Below is a small trained network, with its code and all its weights. Each question gives an input and a target symbol and asks what happens when units are switched off, that is, made to give their printed mean instead of their output.

import numpy as np


def w(rows, s, z=0):
    codes = np.array(rows[::2]) - 128.0
    scale = np.full(codes.shape[1], s)
    scale[-1] = z or s
    return codes * scale


def f(y):
    return y / 2 * (1 + np.tanh(0.7978845608 * (y + 0.044715 * y**3)))


def softmax(a):
    e = np.exp(a - a.max(-1, keepdims=True))
    return e / e.sum(-1, keepdims=True)


def log_softmax(a):
    a = a - a.max(-1, keepdims=True)
    return a - np.log(np.exp(a).sum(-1, keepdims=True))


def net(x, mask):
    ids = ['ΔΛΨΩαβγεπστ'.index(c) for c in x.split()]
    T = len(ids)
    res = E[ids] + P[:T]
    r = res
    for j in range(2):
        rows = slice(3 * j, 3 * j + 3)
        q, k, v = (r @ M[0][rows].T for M in (Q, K, V))
        z = softmax(np.where(np.tri(T) > 0, q @ k.T / 3**0.5, -1e9)) @ v
        o = O[0][rows]
        res = res + np.where(mask[j], z, o[:, -1]) @ o[:, :-1]
    y = f(res @ A[0][:, :-1].T + A[0][:, -1])
    res = res + np.where(mask[2:14], y, B[0][:, -1]) @ B[0][:, :-1]
    return log_softmax(res[-1] @ U[:, :-1].T + U[:, -1])


Q, K, V, O, A, B = {}, {}, {}, {}, {}, {}
E = w([
[226,75,112],'Δ',
[151,66,71],'Λ',
[112,130,98],'Ψ',
[253,66,102],'Ω',
[145,89,81],'α',
[128,149,139],'β',
[85,167,133],'γ',
[26,137,114],'ε',
[117,156,116],'π',
[82,70,136],'σ',
[113,96,117],'τ',
],0.023)
P = w([
[65,130,8],'0',
[129,107,136],'1',
[135,131,155],'2',
[131,190,128],'3',
[115,155,133],'4',
[104,120,145],'5',
],0.011)
Q[0] = w([
[78,128,73],'head 0',
[112,109,206],'head 0',
[76,10,75],'head 0',
[25,123,8],'head 1',
[127,150,55],'head 1',
[153,45,174],'head 1',
],0.011)
K[0] = w([
[98,173,113],'head 0',
[102,72,101],'head 0',
[182,254,58],'head 0',
[141,147,208],'head 1',
[99,106,177],'head 1',
[125,183,43],'head 1',
],0.014)
V[0] = w([
[79,72,152],'head 0',
[77,118,255],'head 0',
[88,79,142],'head 0',
[78,9,194],'head 1',
[111,238,90],'head 1',
[9,29,208],'head 1',
],0.009)
O[0] = w([
[88,110,135,141],'head 0',
[102,74,215,1],'head 0',
[89,113,130,146],'head 0',
[84,16,188,156],'head 1',
[174,244,111,126],'head 1',
[95,45,247,183],'head 1',
],0.011,0.0069)
A[0] = w([
[66,128,86,175],'neuron 0',
[164,119,166,131],'neuron 1',
[247,125,193,54],'neuron 2',
[99,188,131,182],'neuron 3',
[147,192,188,4],'neuron 4',
[28,197,150,161],'neuron 5',
[100,111,163,82],'neuron 6',
[219,173,161,155],'neuron 7',
[232,154,126,173],'neuron 8',
[165,194,190,62],'neuron 9',
[216,194,193,6],'neuron 10',
[138,190,122,243],'neuron 11',
],0.014,0.0036)
B[0] = w([
[113,159,104,218],'neuron 0',
[113,73,34,140],'neuron 1',
[122,218,38,166],'neuron 2',
[48,121,155,176],'neuron 3',
[162,211,55,134],'neuron 4',
[194,42,68,219],'neuron 5',
[149,204,112,210],'neuron 6',
[215,60,167,197],'neuron 7',
[34,145,160,245],'neuron 8',
[85,188,68,144],'neuron 9',
[35,9,116,164],'neuron 10',
[234,180,254,220],'neuron 11',
],0.014,0.011)
U = w([
[159,147,68,3],'Δ',
[94,138,123,180],'Λ',
[142,143,154,218],'Ψ',
[59,176,123,136],'Ω',
[151,80,102,139],'α',
[185,82,133,138],'β',
[240,93,140,149],'γ',
[156,29,168,163],'ε',
[103,130,179,140],'π',
[4,117,183,102],'σ',
[49,142,111,52],'τ',
],0.011,0.0054)

Each question gives the input, a string of symbols that net reads in full, and the target symbol t.
The units are the heads (3 rows each of Q, K, V and O) and the neurons (one row each of A and B). Each row of codes is followed by its name. A weight is (code - 128) times the scale printed after its matrix; where a second scale follows, it is the last column's (O, A, B and U).
mask holds one flag per unit, heads first, then neurons. A switched-off unit (its flag False) gives its mean, the last column of its rows in O or B, instead of its output. The means were averaged over made-up inputs and are rounded, as every weight is.
A unit's drop is (log p(t) with every unit on - log p(t) with that unit switched off) / (log p(t) with every unit on - log p(t) with every unit switched off).
The circuit of an input: a set's keep is (log p(t) with only the set's units on - log p(t) with every unit switched off) / (log p(t) with every unit on - log p(t) with every unit switched off). Starting from the 12 units with the biggest drops (on a tie, the unit counted first), units are removed one at a time, each time the one whose removal leaves the highest keep (on an exact tie, the one counted first), for as long as the keep stays at least 0.8.
units of the circuit, in order: the units of the circuit, biggest drop first
top k neurons: the k neurons with the biggest drops, biggest first
which heads matter: for each layer, one digit per head in row order, 1 if its drop is at least 0.15 and else 0, layers parted by /
input π σ σ, target π: top neuron => [neuron 3]
input σ Λ τ, target σ: top 2 neurons => [neuron 5; neuron 7]
input ε Λ Δ Ω σ Δ, target τ: top 2 neurons => [neuron 2; neuron 8]
input Δ Ω Λ α, target Ω: top 4 neurons => [neuron 5; neuron 7; neuron 8; neuron 0]
input β Λ σ β β, target ε: which heads matter => 11
input Λ α α π α, target Ψ: units of the circuit, in order => [head 1; neuron 5; neuron 11]
input Ω Ψ σ, target Ω: units of the circuit, in order => [neuron 5; head 1]
input σ ε σ σ, target ε: which heads matter => 11
input σ σ τ, target σ: top 4 neurons => [neuron 5; neuron 7; neuron 11; neuron 6]
input β Ω β, target π: top 2 neurons => [neuron 8; neuron 11]
input Λ σ σ ε σ Λ, target ε: top 4 neurons => [neuron 8; neuron 2; neuron 0; neuron 3]
input ε Δ σ π Ω Ω, target τ: units of the circuit, in order => [neuron 2; neuron 8; neuron 10; head 1]
input ε σ α, target ε: top 3 neurons => [neuron 8; neuron 2; neuron 0]
input σ σ σ, target σ: units of the circuit, in order => [head 1; neuron 5]
input σ σ Ω, target Δ: units of the circuit, in order => [neuron 2]
input Ω σ Λ σ γ γ, target ε: units of the circuit, in order => [neuron 5; head 1]
input Ω Λ σ, target Ω: units of the circuit, in order => [neuron 5; head 0]
input Ω Δ Ω Λ Λ Λ, target Δ: which heads matter => 01
input β Λ Ω Ω γ, target γ: which heads matter => 00
input γ σ σ, target γ: which heads matter => 01
input τ Λ Ω γ, target γ: units of the circuit, in order => [neuron 5]
